Below is a small trained network, with its code and all its weights. Each question gives an input and a class and asks what happens when units are switched off, that is, made to give their printed mean instead of their output.

import numpy as np


def w(rows, s, z=0):
    codes = np.array(rows[::2]) - 128.0
    scale = np.full(codes.shape[1], s)
    scale[-1] = z or s
    return codes * scale


def f(y):
    return y / 2 * (1 + np.tanh(0.7978845608 * (y + 0.044715 * y**3)))


def log_softmax(a):
    a = a - a.max(-1, keepdims=True)
    return a - np.log(np.exp(a).sum(-1, keepdims=True))


def net(x, mask):
    res = np.array(x, float).reshape(1, 8) / 4 @ E
    y = f(res @ A[0][:, :-1].T + A[0][:, -1])
    res = res + np.where(mask, y, B[0][:, -1]) @ B[0][:, :-1]
    return log_softmax(res[-1] @ U[:, :-1].T + U[:, -1])


A, B = {}, {}
E = w([
[124,127,126,125,129,126,125],'x0',
[65,166,164,149,2,175,148],'x1',
[118,95,215,96,137,80,223],'x2',
[127,131,128,127,128,131,129],'x3',
[21,232,138,152,192,101,129],'x4',
[204,216,148,54,79,66,95],'x5',
[128,128,127,126,129,127,128],'x6',
[83,130,7,132,100,53,204],'x7',
],0.0085)
A[0] = w([
[100,69,95,172,156,180,157,52],'neuron 0',
[140,101,188,147,139,198,64,84],'neuron 1',
[133,139,219,89,119,100,14,124],'neuron 2',
[152,142,154,68,118,78,131,110],'neuron 3',
[172,176,78,196,114,153,78,59],'neuron 4',
[160,138,185,148,147,181,137,79],'neuron 5',
[89,137,45,129,138,179,2,2],'neuron 6',
[103,84,178,125,153,107,172,28],'neuron 7',
[82,119,40,98,69,94,198,27],'neuron 8',
[146,138,58,151,131,71,188,67],'neuron 9',
[90,152,169,117,51,210,159,27],'neuron 10',
[117,123,182,107,139,165,96,66],'neuron 11',
[37,161,172,148,168,83,78,88],'neuron 12',
[62,207,111,161,193,119,120,25],'neuron 13',
[119,154,197,125,164,180,109,67],'neuron 14',
[72,31,153,202,213,142,81,128],'neuron 15',
[63,81,132,188,146,201,193,30],'neuron 16',
[159,68,106,114,225,88,119,57],'neuron 17',
[154,129,101,95,250,71,109,32],'neuron 18',
[124,92,207,160,153,140,74,85],'neuron 19',
[56,190,123,124,147,159,130,76],'neuron 20',
[54,160,164,87,205,81,135,67],'neuron 21',
[138,229,131,136,152,83,132,93],'neuron 22',
[69,156,156,159,5,143,153,20],'neuron 23',
[175,56,100,84,76,163,140,8],'neuron 24',
[77,123,244,116,133,17,198,75],'neuron 25',
[153,158,158,102,166,211,148,64],'neuron 26',
[106,157,56,96,124,149,60,186],'neuron 27',
[95,63,218,69,150,91,207,25],'neuron 28',
],0.0092,0.0079)
B[0] = w([
[184,199,186,51,132,90,132,175],'neuron 0',
[96,128,97,156,142,51,150,205],'neuron 1',
[93,116,92,86,173,71,185,225],'neuron 2',
[155,171,141,80,97,149,116,170],'neuron 3',
[172,179,155,162,130,173,147,160],'neuron 4',
[105,125,46,185,108,79,112,159],'neuron 5',
[213,225,60,209,137,254,159,175],'neuron 6',
[170,178,119,109,130,162,125,143],'neuron 7',
[91,128,49,163,197,31,100,191],'neuron 8',
[79,159,54,157,178,52,105,175],'neuron 9',
[93,105,167,143,173,147,71,178],'neuron 10',
[97,144,87,169,155,69,107,150],'neuron 11',
[180,35,164,168,67,72,137,198],'neuron 12',
[177,36,153,174,79,109,150,184],'neuron 13',
[96,112,58,152,139,79,134,169],'neuron 14',
[151,160,166,33,80,87,143,254],'neuron 15',
[169,182,190,36,127,73,130,195],'neuron 16',
[58,102,187,156,169,188,57,194],'neuron 17',
[57,122,195,130,177,178,22,194],'neuron 18',
[60,157,31,154,134,64,144,182],'neuron 19',
[160,70,124,128,105,127,129,181],'neuron 20',
[164,85,131,160,90,126,143,196],'neuron 21',
[169,84,182,95,113,109,160,188],'neuron 22',
[78,122,222,136,210,160,8,203],'neuron 23',
[206,12,167,213,90,75,123,155],'neuron 24',
[161,176,95,150,132,200,144,231],'neuron 25',
[127,129,80,135,157,72,116,143],'neuron 26',
[121,147,120,95,104,152,157,221],'neuron 27',
[202,214,60,244,135,234,137,189],'neuron 28',
],0.0086,0.0076)
U = w([
[79,143,46,153,159,52,142,99],'0',
[81,118,172,142,154,170,3,102],'1',
[191,195,82,181,121,211,182,91],'2',
[110,111,111,98,113,137,167,253],'3',
[199,27,131,157,72,102,139,101],'4',
[176,204,151,29,95,68,120,101],'5',
],0.011,0.023)

Each question gives the input, the list of numbers given to net, and the class t.
The units are the neurons (one row each of A and B). Each row of codes is followed by its name. A weight is (code - 128) times the scale printed after its matrix; where a second scale follows, it is the last column's (A, B and U).
mask holds one flag per neuron, in row order. A switched-off neuron (its flag False) gives its mean, the last column of its row in B, instead of its output. The means were averaged over made-up inputs and are rounded, as every weight is.
A unit's drop is (log p(t) with every unit on - log p(t) with that unit switched off) / (log p(t) with every unit on - log p(t) with every unit switched off).
The circuit of an input: a set's keep is (log p(t) with only the set's units on - log p(t) with every unit switched off) / (log p(t) with every unit on - log p(t) with every unit switched off). Starting from the 12 units with the biggest drops (on a tie, the unit counted first), units are removed one at a time, each time the one whose removal leaves the highest keep (on an exact tie, the one counted first), for as long as the keep stays at least 0.8.
units of the circuit, in order: the units of the circuit, biggest drop first
most important unit: the unit with the biggest drop
top k neurons: the k neurons with the biggest drops, biggest first
input [-6,8,-2,6,1,4,8,4], class 1: most important unit	neuron 23
input [8,-7,5,0,-5,6,-4,-6], class 3: top 2 neurons	neuron 2; neuron 23
input [-8,8,-1,-6,-4,7,-3,-4], class 1: top 2 neurons	neuron 23; neuron 10
input [3,4,6,-7,-3,0,5,2], class 2: units of the circuit, in order	neuron 28; neuron 25
input [3,2,-4,-2,-1,-2,7,0], class 2: top 2 neurons	neuron 2; neuron 6
input [5,-7,8,8,-1,8,5,3], class 2: units of the circuit, in order	neuron 28; neuron 25
input [2,7,-6,7,6,-6,-6,-7], class 0: units of the circuit, in order	neuron 1; neuron 19
input [-4,-3,6,-3,-2,-8,1,1], class 5: units of the circuit, in order	neuron 15; neuron 16
input [-4,-2,8,-7,2,6,-4,7], class 2: units of the circuit, in order	neuron 25; neuron 28
input [0,-8,-8,6,0,7,5,-8], class 0: units of the circuit, in order	neuron 2; neuron 1
input [0,-8,-8,-8,8,1,7,6], class 1: top 2 neurons	neuron 18; neuron 17
input [-3,-3,-5,0,2,-6,-1,4], class 5: top 2 neurons	neuron 15; neuron 0
input [-4,3,2,1,5,-5,6,-5], class 0: units of the circuit, in order	neuron 19; neuron 14
input [2,4,8,4,-7,3,8,8], class 0: units of the circuit, in order	neuron 8
input [7,-4,6,-6,-4,-1,0,8], class 0: top 2 neurons	neuron 8; neuron 9
input [3,4,7,-8,-1,-8,5,-3], class 5: top 3 neurons	neuron 16; neuron 15; neuron 0
input [-4,4,0,5,5,-7,8,-4], class 5: top 2 neurons	neuron 16; neuron 15
input [-5,-7,7,-4,7,7,-7,-3], class 1: top 3 neurons	neuron 18; neuron 17; neuron 15
input [6,6,7,5,0,-8,6,-1], class 5: top 3 neurons	neuron 16; neuron 15; neuron 0
input [4,6,4,8,-5,0,0,-1], class 1: units of the circuit, in order	neuron 23; neuron 10
input [-1,7,4,3,8,-6,0,0], class 4: units of the circuit, in order	neuron 12; neuron 13
input [4,-6,5,4,-5,6,-7,-1], class 1: units of the circuit, in order	neuron 17; neuron 18
input [-2,-6,2,-7,0,-6,-8,-3], class 1: units of the circuit, in order	neuron 17
input [2,-2,-8,-6,-3,-4,6,7], class 2: top 2 neurons	neuron 6; neuron 4
input [-7,6,-8,5,7,5,-7,-2], class 2: top 2 neurons	neuron 6; neuron 4
